Below is a small trained network, with its code and all its weights. Each question gives an input and a class and asks what happens when units are switched off, that is, made to give their printed mean instead of their output.

import numpy as np


def w(rows, s, z=0):
    codes = np.array(rows[::2]) - 128.0
    scale = np.full(codes.shape[1], s)
    scale[-1] = z or s
    return codes * scale


def norm(h):
    return h / np.sqrt((h * h).mean(-1, keepdims=True) + 1e-5)


def f(y):
    return y / 2 * (1 + np.tanh(0.7978845608 * (y + 0.044715 * y**3)))


def log_softmax(a):
    a = a - a.max(-1, keepdims=True)
    return a - np.log(np.exp(a).sum(-1, keepdims=True))


def net(x, mask):
    res = np.array(x, float).reshape(1, 5) / 4 @ E
    u = 0
    for l in range(2):
        y = f(norm(res) @ A[l][:, :-1].T + A[l][:, -1])
        res = res + np.where(mask[u : u + 6], y, B[l][:, -1]) @ B[l][:, :-1]
        u += 6
    return log_softmax(norm(res)[-1] @ U[:, :-1].T + U[:, -1])


A, B = {}, {}
E = w([
[138,119,125,132,136,128,130,126,111,130,136,132],'x0',
[82,73,1,33,2,64,95,119,102,206,130,67],'x1',
[125,126,128,132,124,139,129,126,133,126,130,117],'x2',
[103,19,233,43,68,211,29,100,125,230,95,116],'x3',
[66,215,207,75,120,93,201,129,3,138,131,56],'x4',
],0.0083)
A[0] = w([
[135,175,2,145,134,96,153,149,138,114,129,114,127],'0.n1',
[142,130,182,172,175,141,113,150,150,111,130,142,121],'0.n2',
[100,166,158,100,126,95,146,143,74,140,133,58,1],'0.n3',
[143,192,87,188,158,122,183,128,136,80,133,140,142],'0.n4',
[109,192,225,121,150,126,164,148,67,131,134,82,67],'0.n5',
[109,216,95,139,133,89,198,130,87,99,137,83,76],'0.n6',
],0.019,0.0059)
B[0] = w([
[60,84,59,251,122,156,152,65,168,61,199,138,225],'0.n1',
[155,144,80,112,106,175,142,121,122,156,104,207,216],'0.n2',
[114,156,63,43,50,191,105,52,131,199,134,204,192],'0.n3',
[113,113,123,42,115,73,64,183,109,191,109,33,249],'0.n4',
[101,91,186,198,126,83,150,113,129,60,143,63,239],'0.n5',
[192,122,125,107,203,102,91,237,138,149,92,109,227],'0.n6',
],0.015,0.018)
A[1] = w([
[107,104,76,178,84,150,120,111,124,117,107,134,194],'1.n1',
[157,189,147,56,85,199,189,93,98,175,109,242,136],'1.n2',
[80,144,58,136,146,132,125,163,162,145,157,121,76],'1.n3',
[140,105,21,80,146,137,79,193,141,197,132,126,45],'1.n4',
[120,157,252,154,145,119,167,63,132,71,159,127,5],'1.n5',
[195,94,168,188,222,121,70,191,183,97,96,123,194],'1.n6',
],0.021,0.0025)
B[1] = w([
[129,146,99,117,173,89,104,194,121,139,124,71,181],'1.n1',
[68,101,170,92,118,86,93,144,117,159,146,17,194],'1.n2',
[175,133,249,89,86,167,175,68,106,125,99,214,176],'1.n3',
[194,180,120,162,159,158,152,134,130,100,85,208,253],'1.n4',
[147,113,77,173,161,134,157,144,154,97,159,176,158],'1.n5',
[32,114,135,95,63,136,130,57,115,160,182,83,177],'1.n6',
],0.018,0.032)
U = w([
[252,199,136,122,168,160,123,140,156,120,26,254,80],'0',
[39,116,214,34,103,87,89,127,116,202,138,5,250],'1',
[73,41,117,234,132,96,204,60,189,23,241,147,50],'2',
],0.0093,0.002)

Each question gives the input, the list of numbers given to net, and the class t.
The units are the neurons (one row each of A and B). Each row of codes is followed by its name. A weight is (code - 128) times the scale printed after its matrix; where a second scale follows, it is the last column's (A, B and U).
mask holds one flag per neuron, layer by layer. A switched-off neuron (its flag False) gives its mean, the last column of its row in B, instead of its output. The means were averaged over made-up inputs and are rounded, as every weight is.
A unit's drop is (log p(t) with every unit on - log p(t) with that unit switched off) / (log p(t) with every unit on - log p(t) with every unit switched off).
top k neurons: the k neurons with the biggest drops, biggest first
k most important neurons of layer l: the k neurons of layer l with the biggest drops, biggest first
drop when u is switched off: that unit's drop, to one decimal
input [3,2,1,7,-2], class 0: 4 most important neurons of layer 0	(0.n5, 0.n3, 0.n2, 0.n1)
input [3,6,-1,8,-2], class 0: top 3 neurons	(0.n5, 0.n3, 0.n2)
input [8,-1,-7,7,-7], class 1: 3 most important neurons of layer 0	(0.n4, 0.n1, 0.n6)
input [-6,5,6,-8,-1], class 2: top 2 neurons	(0.n1, 0.n3)
input [-5,8,-8,0,-7], class 2: top 2 neurons	(0.n1, 0.n4)
input [8,-4,8,-7,1], class 1: top 3 neurons	(0.n3, 1.n6, 0.n6)
input [-1,6,2,0,0], class 2: top 3 neurons	(0.n1, 0.n4, 0.n6)
input [6,-8,6,5,0], class 1: top 2 neurons	(0.n2, 1.n2)
input [1,-1,6,6,-6], class 1: top 2 neurons	(0.n4, 0.n1)
input [4,5,-3,-5,2], class 0: top 2 neurons	(0.n6, 0.n5)
input [8,1,6,-5,8], class 0: 2 most important neurons of layer 1	(1.n4, 1.n2)
input [7,-4,-3,-4,2], class 1: top 2 neurons	(1.n6, 0.n5)
input [0,8,6,-6,8], class 0: 2 most important neurons of layer 0	(0.n3, 0.n6)
input [-1,4,6,-8,5], class 0: top 3 neurons	(0.n3, 0.n6, 1.n4)
input [4,-7,-1,-1,2], class 1: top neuron	(0.n5)
input [-8,4,7,-5,2], class 0: most important neuron of layer 0	(0.n6)
input [-5,8,-5,-4,0], class 2: 3 most important neurons of layer 0	(0.n1, 0.n4, 0.n2)
input [-1,5,0,7,-6], class 0: 2 most important neurons of layer 0	(0.n5, 0.n3)
input [4,4,-6,4,-3], class 0: 3 most important neurons of layer 0	(0.n5, 0.n3, 0.n2)
input [-6,8,3,-2,-3], class 2: most important neuron of layer 0	(0.n1)
input [3,-7,3,-7,3], class 1: drop when 1.n6 is switched off	0.5
input [-4,-5,4,2,-8], class 1: drop when 1.n2 is switched off	1.2
